Below is a small trained network, with its code and all its weights. Each question gives an input and a target symbol and asks what happens when units are switched off, that is, made to give their printed mean instead of their output.

import numpy as np


def w(rows, s, z=0):
    codes = np.array(rows[::2]) - 128.0
    scale = np.full(codes.shape[1], s)
    scale[-1] = z or s
    return codes * scale


def f(y):
    return y / 2 * (1 + np.tanh(0.7978845608 * (y + 0.044715 * y**3)))


def softmax(a):
    e = np.exp(a - a.max(-1, keepdims=True))
    return e / e.sum(-1, keepdims=True)


def log_softmax(a):
    a = a - a.max(-1, keepdims=True)
    return a - np.log(np.exp(a).sum(-1, keepdims=True))


def net(x, mask):
    ids = ['αβγδεζθλξπτψω'.index(c) for c in x.split()]
    T = len(ids)
    res = E[ids] + P[:T]
    u = 0
    for l in range(2):
        q, k, v = (res @ M[l].T for M in (Q, K, V))
        z = softmax(np.where(np.tri(T) > 0, q @ k.T / 2**0.5, -1e9)) @ v
        res = res + np.where(mask[u], z, O[l][:, -1]) @ O[l][:, :-1]
        u += 1
        y = f(res @ A[l][:, :-1].T + A[l][:, -1])
        res = res + np.where(mask[u : u + 8], y, B[l][:, -1]) @ B[l][:, :-1]
        u += 8
    return log_softmax(res[-1] @ U[:, :-1].T + U[:, -1])


Q, K, V, O, A, B = {}, {}, {}, {}, {}, {}
E = w([
[114,115,140,187,92,94,145,125,164,250],'α',
[134,180,149,180,102,123,71,144,75,82],'β',
[115,50,227,191,75,92,97,105,211,100],'γ',
[169,174,67,100,53,95,169,213,89,117],'δ',
[130,34,135,121,73,226,133,109,152,189],'ε',
[63,70,143,80,152,241,69,159,150,227],'ζ',
[177,172,116,222,88,81,120,110,77,83],'θ',
[141,177,94,56,57,129,139,236,77,142],'λ',
[150,220,185,183,83,107,81,120,44,142],'ξ',
[71,144,81,239,136,151,170,115,171,187],'π',
[174,204,123,129,84,88,97,181,66,129],'τ',
[139,201,151,108,69,121,96,182,52,175],'ψ',
[132,229,61,101,205,164,53,181,220,210],'ω',
],0.012)
P = w([
[1,185,55,185,76,89,96,221,180,138],'0',
[75,88,160,108,90,116,218,105,78,152],'1',
[132,164,174,168,51,201,188,124,123,140],'2',
[147,149,156,157,67,187,176,129,122,114],'3',
[160,141,149,159,83,167,160,121,118,107],'4',
[167,135,141,147,91,159,147,117,117,95],'5',
[158,125,138,153,130,142,144,160,115,80],'6',
[163,122,138,152,140,130,136,147,108,67],'7',
[166,117,129,148,141,116,129,134,110,58],'8',
[172,116,125,138,141,108,122,126,112,52],'9',
[172,115,127,131,143,92,116,115,111,46],'10',
[173,114,135,122,144,78,111,105,108,43],'11',
],0.008)
Q[0] = w([
[64,89,101,113,195,146,149,82,166,168],'0.h1',
[147,249,117,179,74,74,129,170,73,74],'0.h1',
],0.016)
K[0] = w([
[194,154,176,82,248,205,186,123,75,128],'0.h1',
[5,206,47,124,42,1,49,152,133,152],'0.h1',
],0.0064)
V[0] = w([
[96,49,170,161,122,88,144,140,212,43],'0.h1',
[175,195,112,105,206,117,126,113,246,86],'0.h1',
],0.013)
O[0] = w([
[3,119,93,67,153,158,56,108,86,76,95],'0.h1',
[181,89,174,120,108,129,57,212,30,239,253],'0.h1',
],0.0076,0.0016)
A[0] = w([
[143,98,129,155,150,110,125,126,208,216,102],'0.n1',
[159,228,70,94,224,143,178,80,132,73,146],'0.n2',
[177,102,111,55,250,129,163,91,211,125,3],'0.n3',
[32,152,99,166,94,191,137,101,116,174,59],'0.n4',
[125,186,104,137,129,72,95,138,2,29,181],'0.n5',
[101,73,139,152,164,188,127,155,178,108,119],'0.n6',
[79,172,53,175,75,207,215,115,21,147,113],'0.n7',
[248,158,105,72,113,145,67,106,76,103,36],'0.n8',
],0.0099,0.004)
B[0] = w([
[17,103,62,91,183,157,94,102,97,60,254],'0.n1',
[16,194,254,136,105,88,52,101,122,209,200],'0.n2',
[95,84,64,174,100,54,46,163,16,16,146],'0.n3',
[189,108,146,118,103,67,153,98,151,184,191],'0.n4',
[215,194,55,51,164,138,45,146,68,157,241],'0.n5',
[224,179,130,138,155,146,100,147,99,204,181],'0.n6',
[169,92,114,39,233,104,60,158,115,126,182],'0.n7',
[116,112,183,140,194,41,86,219,137,19,213],'0.n8',
],0.0079,0.0073)
Q[1] = w([
[30,37,118,123,103,204,105,31,172,133],'1.h1',
[110,242,44,68,37,121,168,30,10,197],'1.h1',
],0.012)
K[1] = w([
[166,92,199,140,108,206,129,66,95,126],'1.h1',
[199,77,69,142,10,69,109,92,110,240],'1.h1',
],0.014)
V[1] = w([
[188,56,114,130,169,30,153,45,91,131],'1.h1',
[21,104,110,8,70,69,247,198,126,93],'1.h1',
],0.012)
O[1] = w([
[177,144,70,197,194,152,83,214,89,182,5],'1.h1',
[247,202,126,109,95,190,3,144,93,231,1],'1.h1',
],0.0073,0.0096)
A[1] = w([
[228,47,180,131,141,204,221,87,187,145,104],'1.n1',
[88,162,185,200,3,96,222,120,197,219,96],'1.n2',
[49,188,165,111,33,133,176,58,197,193,84],'1.n3',
[31,167,155,121,38,122,189,50,201,153,172],'1.n4',
[115,52,158,231,95,151,159,145,163,140,190],'1.n5',
[28,150,93,93,174,170,135,99,109,222,107],'1.n6',
[133,109,50,122,99,152,128,142,25,126,2],'1.n7',
[219,200,89,131,84,136,214,112,111,85,123],'1.n8',
],0.012,0.0056)
B[1] = w([
[43,121,87,153,60,107,86,167,91,156,144],'1.n1',
[32,100,183,131,64,244,138,135,86,71,159],'1.n2',
[246,5,36,199,212,48,61,95,102,124,191],'1.n3',
[134,212,169,119,108,176,174,127,147,172,251],'1.n4',
[167,111,89,106,149,46,76,100,139,182,157],'1.n5',
[111,83,126,153,47,127,116,89,103,155,188],'1.n6',
[183,156,114,116,150,185,214,93,91,107,147],'1.n7',
[149,115,24,133,53,144,120,206,184,62,133],'1.n8',
],0.014,0.018)
U = w([
[30,75,127,130,41,91,96,108,90,238,214],'α',
[212,122,154,70,163,57,173,23,185,209,200],'β',
[77,231,224,35,90,176,199,55,168,135,199],'γ',
[33,27,69,95,234,103,116,84,133,32,223],'δ',
[161,74,91,84,107,114,93,99,143,109,22],'ε',
[154,161,104,70,45,113,124,132,151,135,88],'ζ',
[132,136,90,147,1,89,221,121,115,66,78],'θ',
[127,108,118,64,101,119,150,71,57,117,3],'λ',
[165,105,217,104,65,56,173,146,33,131,66],'ξ',
[133,138,118,131,165,165,182,184,42,186,133],'π',
[144,174,172,90,123,182,92,147,80,209,81],'τ',
[128,90,147,137,103,159,133,112,83,101,44],'ψ',
[108,141,168,169,78,139,209,106,65,100,53],'ω',
],0.0044,0.0036)

Each question gives the input, a string of symbols that net reads in full, and the target symbol t.
The units are the heads (2 rows each of Q, K, V and O) and the neurons (one row each of A and B). Each row of codes is followed by its name. A weight is (code - 128) times the scale printed after its matrix; where a second scale follows, it is the last column's (O, A, B and U).
mask holds one flag per unit, layer by layer, with each layer's heads first. A switched-off unit (its flag False) gives its mean, the last column of its rows in O or B, instead of its output. The means were averaged over made-up inputs and are rounded, as every weight is.
A unit's drop is (log p(t) with every unit on - log p(t) with that unit switched off) / (log p(t) with every unit on - log p(t) with every unit switched off).
The circuit of an input: a set's keep is (log p(t) with only the set's units on - log p(t) with every unit switched off) / (log p(t) with every unit on - log p(t) with every unit switched off). Starting from the 12 units with the biggest drops (on a tie, the unit counted first), units are removed one at a time, each time the one whose removal leaves the highest keep (on an exact tie, the one counted first), for as long as the keep stays at least 0.8.
circuit, biggest first: the units of the circuit, biggest drop first
top k neurons: the k neurons with the biggest drops, biggest first
top k neurons in layer l: the k neurons of layer l with the biggest drops, biggest first
input ζ ω ω ω β, target β: top 2 neurons => (0.n2; 1.n3)
input ζ ω δ ω β ε τ ω γ ω ω θ, target β: top 2 neurons => (0.n2; 0.n5)
input β τ θ δ ε α ζ ω δ ξ ψ, target γ: circuit, biggest first => (1.n3)
input ξ λ γ θ ω ω ζ ω θ ω λ, target ω: top 4 neurons => (1.n3; 1.n2; 1.n4; 0.n2)
input ω ω γ ε, target α: circuit, biggest first => (1.n1; 0.n8)
input ε ζ θ, target α: circuit, biggest first => (0.h1; 0.n2; 1.n6; 0.n8)
input τ ω ψ ε ζ ω ω α ω ω θ θ, target θ: circuit, biggest first => (1.n8; 0.h1)
input ω γ ζ γ ξ, target ξ: top 3 neurons => (0.n8; 1.n4; 0.n1)
input γ ω γ ω ω ζ γ π ω ω θ, target λ: top 2 neurons in layer 0 => (0.n5; 0.n6)
input α ω θ ξ δ γ ξ ζ ξ ζ, target β: top 4 neurons => (0.n3; 1.n5; 0.n5; 0.n1)
input α γ γ δ δ γ ω π, target α: top 4 neurons => (1.n1; 1.n3; 0.n5; 0.n8)
input π ω ω ω δ, target π: top 3 neurons in layer 0 => (0.n7; 0.n4; 0.n5)
input ω ω ω λ, target ξ: top 2 neurons => (0.n8; 0.n1)
input γ ξ γ θ ω, target α: top 4 neurons => (0.n2; 1.n6; 0.n8; 0.n4)
input ε γ ω ω, target β: circuit, biggest first => (1.n3; 1.h1; 1.n4)
input ξ δ β, target ω: circuit, biggest first => (1.n2; 0.h1; 0.n1)
input δ ω δ ω δ ω θ ζ γ τ, target ζ: top 3 neurons => (1.n8; 0.n5; 0.n1)
input ω γ ζ ω ω, target γ: top 3 neurons in layer 0 => (0.n8; 0.n7; 0.n2)
input ε τ ω ω θ ω ω ω ω ω ω β, target α: top 2 neurons in layer 1 => (1.n4; 1.n6)
input β ζ ω ω ω ω τ ω ω ε, target α: top 3 neurons in layer 0 => (0.n5; 0.n1; 0.n8)
input γ ω γ γ γ θ γ γ ω ω θ, target λ: top neuron => (0.n5)
input β ξ ψ, target γ: top neuron => (0.n7)
input α ζ ω ω β ψ ω, target γ: top 2 neurons in layer 0 => (0.n7; 0.n4)
input γ δ ω θ λ, target λ: top 2 neurons => (1.n7; 0.n5)
input λ ω ζ ε ξ ζ β ψ ω θ, target ε: top 4 neurons in layer 0 => (0.n1; 0.n2; 0.n5; 0.n6)
